Questions about the grid below. Indices start at 0.
1) Give the entry in row 0 and column 0.
2) Give the entry at row 0, column 2.
3) Give the top-right entry.
4) Give the entry just left of -22.409.
5) Give the entry just left of 150.306.
6) Give the entry just right of 128.954.
7) Give the bottom entry of the column that holds the smallest entry.
8) Give the entry at row 1, column 0.
array([[ 201.995,   15.414,  -95.201,  199.488],
       [-139.018,   -2.302,  -21.867,  147.530],
       [ 125.858,  -56.148,   98.564, -117.913],
       [  68.815,  166.031,   22.146, -120.543],
       [   0.710,  -54.913,  -77.574, -208.747],
       [ 102.837,   18.720,  128.954,   81.417],
       [  38.318,  -90.622,  150.306,  -22.409]])
1) 201.995
2) -95.201
3) 199.488
4) 150.306
5) -90.622
6) 81.417
7) -22.409
8) -139.018

Read these off the table that follows.
1) Find the entry just left of 221.
2) Find the entry just left of 100.
3) Find the entry just right of 155.
4) Find the entry just left of the largest entry.
5) Find the first entry in reading order.
6) Find the entry just right of 28.
7) Find the 3rd smallest entry.
8) Find the entry just left of the smallest entry.
[[122, 121, 159, 111, 155, 120, 89, 152, 120, 188, 119, 130, 160, 193, 137, 84], [18, 100, 184, 108, 31, 55, 94, 110, 86, 191, 163, 44, 131, 3, 221, 126], [28, 124, 141, 108, 108, 120, 89, 180, 87, 191, 126, 113, 115, 60, 228, 129], [20, 112, 162, 115, 74, 87, 103, 147, 89, 193, 145, 71, 114, 27, 214, 124]]
1) 3
2) 18
3) 120
4) 60
5) 122
6) 124
7) 20
8) 131

W =
[[ 34 -26 -25  35  10]
 [ -5   6  -4   1  12]
 [ 11  -5 -10   4 -24]
 [ -5 -16  44 -18 -29]
 [ -4  17  -1   8   8]
 [-10   8  -7   8  12]
 [ -6 -18  47 -11 -35]
 [  2  -5   4  -5 -18]
 [-21   3  24   4  -1]
 [ -7   5  -3   2  -6]
 [ 13  -5   7   6   8]
 [ -2   6   1  10   8]
 [ 48 -40 -32  41   9]
 [  5  -3  -8  -5  11]
 [ -9  15   1 -17 -31]
 [-24  25 -10  16  27]]
Find the first entry in the row that holds the largest entry.
48
The third entry on the main diagonal -> -10
Find the first entry on the diagonal from the top-right corner.
10
Find the last entry, reading row by row.
27
Find the top entry of the column that holds the largest entry.
34
The entry just right of the largest entry is -40
Find the second entry, reading row by row.
-26
Find the entry in the bottom-left corner.
-24
Find the entry directly above the largest entry.
-2
The entry directly above the smallest entry: 6
Find the 3rd-last entry, reading row by row.
-10
The second smallest entry is -35
The third smallest entry -> -32
The last entry in the row that holds the smallest entry is 9
Find the second largest entry.
47
The third entry, reading row by row is -25
The entry just left of -35 -> -11
The second entry on the main diagonal is 6
Find the entry directly below the largest entry.
5
Find the entry directly above 13.
-7
Find the 2nd-last entry, reading row by row.
16
